Below is a small trained network, with its code and all its weights. Each question gives an input and a target symbol and asks what happens when units are switched off, that is, made to give their printed mean instead of their output.

import numpy as np


def w(rows, s, z=0):
    codes = np.array(rows[::2]) - 128.0
    scale = np.full(codes.shape[1], s)
    scale[-1] = z or s
    return codes * scale


def f(y):
    return np.maximum(y, 0)


def softmax(a):
    e = np.exp(a - a.max(-1, keepdims=True))
    return e / e.sum(-1, keepdims=True)


def log_softmax(a):
    a = a - a.max(-1, keepdims=True)
    return a - np.log(np.exp(a).sum(-1, keepdims=True))


def net(x, mask):
    ids = ['αδεζηθμξπφψ'.index(c) for c in x.split()]
    T = len(ids)
    res = E[ids] + P[:T]
    u = 0
    for l in range(3):
        r = res
        for j in range(3):
            rows = slice(2 * j, 2 * j + 2)
            q, k, v = (r @ M[l][rows].T for M in (Q, K, V))
            z = softmax(np.where(np.tri(T) > 0, q @ k.T / 2**0.5, -1e9)) @ v
            o = O[l][rows]
            res = res + np.where(mask[u + j], z, o[:, -1]) @ o[:, :-1]
        u += 3
        y = f(res @ A[l][:, :-1].T + A[l][:, -1])
        res = res + np.where(mask[u : u + 8], y, B[l][:, -1]) @ B[l][:, :-1]
        u += 8
    return log_softmax(res[-1] @ U[:, :-1].T + U[:, -1])


Q, K, V, O, A, B = {}, {}, {}, {}, {}, {}
E = w([
[112,122,113,117,167],'α',
[216,107,105,167,201],'δ',
[124,78,104,103,134],'ε',
[118,178,140,105,112],'ζ',
[112,124,116,119,170],'η',
[147,168,91,91,139],'θ',
[110,194,139,95,129],'μ',
[122,95,232,135,135],'ξ',
[126,157,144,247,131],'π',
[198,93,164,112,224],'φ',
[153,87,182,215,105],'ψ',
],0.013)
P = w([
[2,62,149,193,173],'0',
[34,80,132,197,160],'1',
[64,100,133,193,150],'2',
[82,121,141,186,141],'3',
[103,134,148,178,137],'4',
[124,150,149,163,130],'5',
[143,164,159,160,129],'6',
[164,175,161,153,120],'7',
[183,182,167,142,114],'8',
[200,196,175,136,109],'9',
[219,201,179,127,99],'10',
[238,206,180,112,89],'11',
],0.0069)
Q[0] = w([
[147,148,131,182,124],'0.h0',
[134,160,160,144,158],'0.h0',
[108,144,133,135,141],'0.h1',
[137,111,100,98,121],'0.h1',
[48,205,86,75,4],'0.h2',
[117,195,146,121,134],'0.h2',
],0.029)
K[0] = w([
[173,146,155,106,76],'0.h0',
[188,162,138,130,134],'0.h0',
[141,154,121,133,123],'0.h1',
[90,96,112,142,142],'0.h1',
[36,169,58,2,46],'0.h2',
[159,194,127,91,115],'0.h2',
],0.026)
V[0] = w([
[135,69,145,122,136],'0.h0',
[118,230,92,119,118],'0.h0',
[110,126,147,112,116],'0.h1',
[139,167,185,88,180],'0.h1',
[209,107,245,255,235],'0.h2',
[146,129,147,172,169],'0.h2',
],0.006)
O[0] = w([
[108,173,129,160,151,132],'0.h0',
[158,43,115,76,96,111],'0.h0',
[113,125,126,116,140,122],'0.h1',
[164,89,62,136,80,128],'0.h1',
[140,131,53,2,24,252],'0.h2',
[131,134,116,77,84,167],'0.h2',
],0.0047,0.011)
A[0] = w([
[183,209,138,74,72,158],'0.n0',
[173,124,28,128,190,117],'0.n1',
[115,192,193,168,121,164],'0.n2',
[129,74,127,37,201,28],'0.n3',
[74,57,112,180,189,2],'0.n4',
[220,66,81,139,253,165],'0.n5',
[170,161,152,229,175,83],'0.n6',
[134,157,103,129,199,187],'0.n7',
],0.0072,0.0032)
B[0] = w([
[175,114,78,118,167,254],'0.n0',
[105,131,140,100,78,167],'0.n1',
[144,147,88,143,69,188],'0.n2',
[108,197,141,209,156,137],'0.n3',
[160,84,51,12,92,131],'0.n4',
[86,205,219,153,75,180],'0.n5',
[118,139,96,79,89,141],'0.n6',
[105,160,113,154,115,159],'0.n7',
],0.012,0.0048)
Q[1] = w([
[106,122,129,81,109],'1.h0',
[146,169,147,85,4],'1.h0',
[155,112,190,178,163],'1.h1',
[128,230,181,88,52],'1.h1',
[112,114,85,109,228],'1.h2',
[121,221,43,119,13],'1.h2',
],0.02)
K[1] = w([
[144,160,120,130,93],'1.h0',
[220,153,101,113,154],'1.h0',
[93,105,107,180,154],'1.h1',
[241,120,127,151,146],'1.h1',
[105,83,106,193,141],'1.h2',
[251,114,119,97,150],'1.h2',
],0.025)
V[1] = w([
[186,46,168,128,32],'1.h0',
[125,141,198,27,123],'1.h0',
[216,150,82,167,3],'1.h1',
[190,64,223,121,94],'1.h1',
[158,152,81,181,115],'1.h2',
[131,162,93,174,170],'1.h2',
],0.011)
O[1] = w([
[103,239,144,96,186,152],'1.h0',
[131,166,47,210,91,115],'1.h0',
[93,94,89,209,254,254],'1.h1',
[89,174,31,143,115,129],'1.h1',
[118,92,90,85,128,153],'1.h2',
[114,115,139,84,69,117],'1.h2',
],0.0072,0.013)
A[1] = w([
[139,141,83,153,71,253],'1.n0',
[215,209,206,180,116,152],'1.n1',
[65,150,68,56,117,28],'1.n2',
[150,50,164,115,193,172],'1.n3',
[94,103,60,5,117,144],'1.n4',
[2,167,96,145,148,226],'1.n5',
[79,157,80,40,121,24],'1.n6',
[81,98,119,133,171,134],'1.n7',
],0.0096,0.0034)
B[1] = w([
[226,44,85,207,187,183],'1.n0',
[17,191,67,204,124,159],'1.n1',
[90,104,92,182,64,136],'1.n2',
[38,115,142,75,122,175],'1.n3',
[199,249,132,92,128,151],'1.n4',
[250,170,224,136,144,254],'1.n5',
[134,121,52,173,34,135],'1.n6',
[105,142,166,55,97,190],'1.n7',
],0.012,0.0079)
Q[2] = w([
[125,122,111,163,38],'2.h0',
[118,99,160,203,175],'2.h0',
[153,105,179,137,216],'2.h1',
[168,175,183,252,167],'2.h1',
[203,197,150,142,177],'2.h2',
[141,138,120,148,54],'2.h2',
],0.019)
K[2] = w([
[141,146,143,138,5],'2.h0',
[128,121,122,219,193],'2.h0',
[141,99,91,98,204],'2.h1',
[124,211,52,108,200],'2.h1',
[171,169,47,153,216],'2.h2',
[156,153,117,173,55],'2.h2',
],0.018)
V[2] = w([
[151,79,115,197,157],'2.h0',
[122,127,72,130,129],'2.h0',
[63,252,150,156,116],'2.h1',
[179,156,81,1,113],'2.h1',
[164,214,81,28,175],'2.h2',
[159,94,74,129,193],'2.h2',
],0.0096)
O[2] = w([
[77,72,198,121,155,253],'2.h0',
[153,150,161,106,98,96],'2.h0',
[150,76,45,101,153,226],'2.h1',
[111,98,209,254,155,25],'2.h1',
[134,86,189,148,49,193],'2.h2',
[105,155,113,66,73,232],'2.h2',
],0.0064,0.0067)
A[2] = w([
[109,10,111,167,111,239],'2.n0',
[77,145,151,222,89,154],'2.n1',
[226,176,98,196,161,147],'2.n2',
[46,149,210,126,144,104],'2.n3',
[126,217,36,235,86,2],'2.n4',
[132,157,231,113,160,91],'2.n5',
[211,151,58,241,125,104],'2.n6',
[233,68,141,141,135,63],'2.n7',
],0.012,0.0046)
B[2] = w([
[149,155,147,82,24,151],'2.n0',
[99,49,114,156,156,144],'2.n1',
[115,147,166,219,100,254],'2.n2',
[180,137,60,117,170,155],'2.n3',
[127,91,228,95,136,169],'2.n4',
[50,117,134,108,108,183],'2.n5',
[127,147,5,73,154,220],'2.n6',
[143,74,168,112,151,190],'2.n7',
],0.022,0.015)
U = w([
[213,110,94,91,153,39],'α',
[95,109,105,139,150,2],'δ',
[163,137,164,95,123,175],'ε',
[140,104,132,125,92,87],'ζ',
[175,147,159,84,71,205],'η',
[255,72,191,120,223,120],'θ',
[143,94,126,127,97,87],'μ',
[99,140,221,150,156,115],'ξ',
[178,219,176,93,67,206],'π',
[86,148,140,39,235,182],'φ',
[161,208,114,177,164,144],'ψ',
],0.0068,0.0053)

Each question gives the input, a string of symbols that net reads in full, and the target symbol t.
The units are the heads (2 rows each of Q, K, V and O) and the neurons (one row each of A and B). Each row of codes is followed by its name. A weight is (code - 128) times the scale printed after its matrix; where a second scale follows, it is the last column's (O, A, B and U).
mask holds one flag per unit, layer by layer, with each layer's heads first. A switched-off unit (its flag False) gives its mean, the last column of its rows in O or B, instead of its output. The means were averaged over made-up inputs and are rounded, as every weight is.
A unit's drop is (log p(t) with every unit on - log p(t) with that unit switched off) / (log p(t) with every unit on - log p(t) with every unit switched off).
The circuit of an input: a set's keep is (log p(t) with only the set's units on - log p(t) with every unit switched off) / (log p(t) with every unit on - log p(t) with every unit switched off). Starting from the 12 units with the biggest drops (on a tie, the unit counted first), units are removed one at a time, each time the one whose removal leaves the highest keep (on an exact tie, the one counted first), for as long as the keep stays at least 0.8.
units of the circuit, in order: the units of the circuit, biggest drop first
unit that matters most: the unit with the biggest drop
k most important neurons: the k neurons with the biggest drops, biggest first
drop when u is switched off: that unit's drop, to one decimal
input θ δ ψ, target θ: units of the circuit, in order -> [0.n5, 1.n1, 2.n7]
input α ψ π μ η η ψ δ ψ φ ψ, target α: units of the circuit, in order -> [2.n6, 0.n5, 1.h0, 1.n0]
input ψ π ε ε π ζ π θ θ φ ξ, target α: most important neuron -> [1.n1]
input ξ ψ π ξ π ξ θ ψ φ φ ε, target α: units of the circuit, in order -> [2.n6, 1.h0, 1.n0]
input θ δ ψ π ψ ξ ζ ψ π ξ, target φ: units of the circuit, in order -> [2.n2, 1.n0]
input π ε θ θ π δ δ φ π ψ φ, target ψ: units of the circuit, in order -> [1.h1, 0.n5, 2.n2, 1.h0]
input π ψ ζ ε π ψ φ π π δ η, target ψ: 3 most important neurons -> [1.n4, 2.n2, 0.n5]
input π θ δ ξ μ ψ ε η, target θ: 3 most important neurons -> [2.n4, 1.n4, 2.n7]
input ξ π μ θ δ π π, target φ: 4 most important neurons -> [0.n1, 0.n5, 2.n2, 1.n3]
input π ξ α θ ψ θ ξ ψ π θ, target φ: units of the circuit, in order -> [1.h1, 2.n2, 1.n0, 2.h2]
input φ θ ψ ξ π π φ μ θ δ ξ, target θ: 2 most important neurons -> [0.n5, 0.n1]
input α π π θ π α ψ α δ η, target ψ: 3 most important neurons -> [1.n4, 0.n5, 2.n2]
input φ δ π δ ε μ, target δ: 4 most important neurons -> [1.n4, 2.n1, 0.n5, 2.n6]
input θ π ξ, target φ: units of the circuit, in order -> [2.n2]
input α φ ψ θ η ψ ψ θ δ θ, target θ: 3 most important neurons -> [0.n5, 1.n1, 0.n0]
input π η θ μ ψ, target π: 3 most important neurons -> [2.n0, 0.n5, 1.n5]
input θ θ δ π ψ ψ, target ξ: 4 most important neurons -> [0.n0, 2.n6, 1.n5, 0.n5]
input π α ξ φ, target φ: 4 most important neurons -> [1.n1, 2.n4, 2.n6, 0.n5]
input ε π ξ π δ ξ, target θ: 2 most important neurons -> [0.n5, 0.n0]
input δ ε φ π μ π π π ψ ξ, target ξ: units of the circuit, in order -> [2.n6]
input η α ψ η π δ ξ θ θ δ π, target θ: 2 most important neurons -> [0.n5, 1.n1]
input δ ε π, target δ: 4 most important neurons -> [1.n4, 0.n0, 2.n1, 2.n6]
input δ η ψ θ π, target η: drop when 0.n4 is switched off -> 0.0
input ζ δ δ π θ θ φ ψ, target α: drop when 1.h0 is switched off -> 0.4
input φ φ θ δ ψ ψ π π δ φ π, target α: drop when 2.n2 is switched off -> -0.1
input φ π φ ξ π ξ ε π π δ π, target θ: drop when 1.h1 is switched off -> 1.4
input θ φ δ ε, target ψ: unit that matters most -> 1.n4
